B =
145,143,143,143,148,142,147,150,147,144
141,144,147,146,159,141,143,145,141,140
148,148,143,138,144,143,151,145,147,145
63,51,53,88,117,74,233,84,63,180
143,139,145,149,144,143,148,146,155,145
150,146,145,144,141,139,147,142,146,143
B[0,0] => 145
B[5,9] => 143
B[2,8] => 147
B[0,5] => 142
B[2,9] => 145
B[3,8] => 63
B[5] => [150, 146, 145, 144, 141, 139, 147, 142, 146, 143]
B[1,4] => 159
B[4,9] => 145
B[2,0] => 148
B[1,6] => 143
B[0,8] => 147
B[1] => [141, 144, 147, 146, 159, 141, 143, 145, 141, 140]
B[2] => [148, 148, 143, 138, 144, 143, 151, 145, 147, 145]
B[4,2] => 145
B[4,0] => 143
B[0] => [145, 143, 143, 143, 148, 142, 147, 150, 147, 144]
B[4,7] => 146
B[3,6] => 233

data =
[[  65.6  151.5  -64.9   74.6   46.8    9.7  -24.4   62.3   82.7   24.1
   -85.4  132.3  155.5]
 [  51.5  152.4  -71.4   86.8   33.5   11.5  -24.2   75.3   90.1   17.0
   -82.8  135.4  154.6]
 [  70.1  179.2   -8.0   51.2   19.0  -80.5  -14.7   68.2  109.0  -26.9
  -147.2   92.4  114.2]
 [  86.4  131.9   51.7   42.5    2.7   28.8   29.4   67.9   64.8   63.4
   -93.7  158.4  101.6]
 [  72.2  157.4  -62.6   80.7   42.1    6.5  -47.7   60.3   96.3   28.1
   -86.6  124.7  157.8]
 [  53.9  151.2  -66.4   71.0   37.1   13.4  -24.9   70.7   76.1   10.0
   -84.6  126.4  156.1]
 [ 158.5  160.8  -22.6   14.7  -48.0   74.1   52.4   43.9  166.2  -17.7
  -150.4   81.4  141.5]
 [ 151.7  155.0  -29.7   42.6  -62.2   89.5   43.0   58.3  164.8   -8.6
  -127.9   99.5  132.8]
 [  71.3  117.2   26.3   89.5  -77.6   43.7  -75.3   81.4  148.0   29.8
  -161.4  122.5  100.6]
 [  43.2  106.9    0.7   83.2  -68.7   53.1  -73.7   63.2  136.4    6.3
  -165.0  116.8   90.6]
 [ 156.6  158.7  -30.2   16.3  -45.1   78.0   35.3   40.5  158.4  -10.6
  -149.1   81.1  146.3]
 [  57.0  150.0  -73.7   73.0   50.6   15.0  -24.1   68.6   81.3   19.0
   -86.0  132.9  160.5]
 [ 147.0  164.3  -30.0   44.8  -63.9   88.1   48.9   55.9  171.7   -5.6
  -135.7   98.7  131.9]
 [  47.7  105.3    3.1   84.0  -60.4   54.2  -73.8   65.9  137.5    2.6
  -168.5  110.5   96.6]
 [  66.4  138.9   47.3   38.9    6.1  -13.0   29.9   38.2   78.6   53.9
   -87.5  126.5  112.2]
 [  73.8  173.8  -12.4   51.4   20.3  -75.3  -21.4   68.4  115.3  -28.8
  -153.6   86.8  120.7]]
Rows and columns are counted from 0.
(0, 0)	65.6
(13, 9)	2.6
(9, 8)	136.4
(7, 2)	-29.7
(2, 0)	70.1
(15, 7)	68.4
(2, 5)	-80.5
(14, 7)	38.2
(13, 4)	-60.4
(14, 11)	126.5
(9, 6)	-73.7
(12, 11)	98.7
(14, 8)	78.6
(10, 3)	16.3
(4, 1)	157.4
(2, 7)	68.2
(11, 4)	50.6
(13, 10)	-168.5
(10, 0)	156.6
(10, 9)	-10.6
(5, 11)	126.4
(0, 5)	9.7
(1, 4)	33.5
(0, 10)	-85.4
(1, 1)	152.4
(3, 6)	29.4
(2, 6)	-14.7
(7, 7)	58.3
(3, 12)	101.6
(5, 2)	-66.4
(14, 1)	138.9
(2, 9)	-26.9
(13, 7)	65.9
(5, 1)	151.2
(0, 6)	-24.4
(3, 7)	67.9

grid =
[[-43.0  13.9  15.2  -2.2  -3.7 -16.4  -5.7]
 [ 38.4   4.6  -5.4   5.1   5.2 -24.9  -3.2]
 [-40.6  16.9  14.6   9.3  -5.5 -17.7   3.6]
 [ 17.5   6.3  -0.1 -11.2 -10.7 -20.5  -1.8]
 [ 23.1   7.4  -1.5   0.5  -2.7 -22.7   0.9]
 [  2.6   5.6   3.7   1.1   3.7 -20.0 -15.1]
 [-40.9  13.6  14.7  -3.6   7.5 -18.9  -5.6]
 [ 55.8   3.2  -9.8  11.3   1.4 -25.9  -2.0]]
Indices start at 0.
row 0 col 0 = -43.0
row 2 col 5 = -17.7
row 6 col 0 = -40.9
row 6 col 2 = 14.7
row 3 col 5 = -20.5
row 4 col 5 = -22.7
row 3 col 0 = 17.5
row 3 col 6 = -1.8
row 7 col 0 = 55.8
row 7 col 1 = 3.2
row 2 col 4 = -5.5
row 7 col 4 = 1.4
row 0 col 5 = -16.4
row 2 col 1 = 16.9
row 4 col 1 = 7.4
row 4 col 6 = 0.9
row 4 col 2 = -1.5
row 4 col 4 = -2.7
row 3 col 4 = -10.7
row 2 col 0 = -40.6
row 0 col 1 = 13.9
row 2 col 6 = 3.6
row 1 col 2 = -5.4
row 3 col 3 = -11.2
row 1 col 4 = 5.2
row 7 col 2 = -9.8
row 1 col 1 = 4.6
row 4 col 3 = 0.5
row 5 col 4 = 3.7
row 5 col 6 = -15.1
row 3 col 1 = 6.3
row 5 col 5 = -20.0
row 2 col 3 = 9.3
row 1 col 3 = 5.1
row 3 col 2 = -0.1

x = [-0.01 -0.12  0.10  0.18]
x[0] => -0.01
x[-3] => -0.12
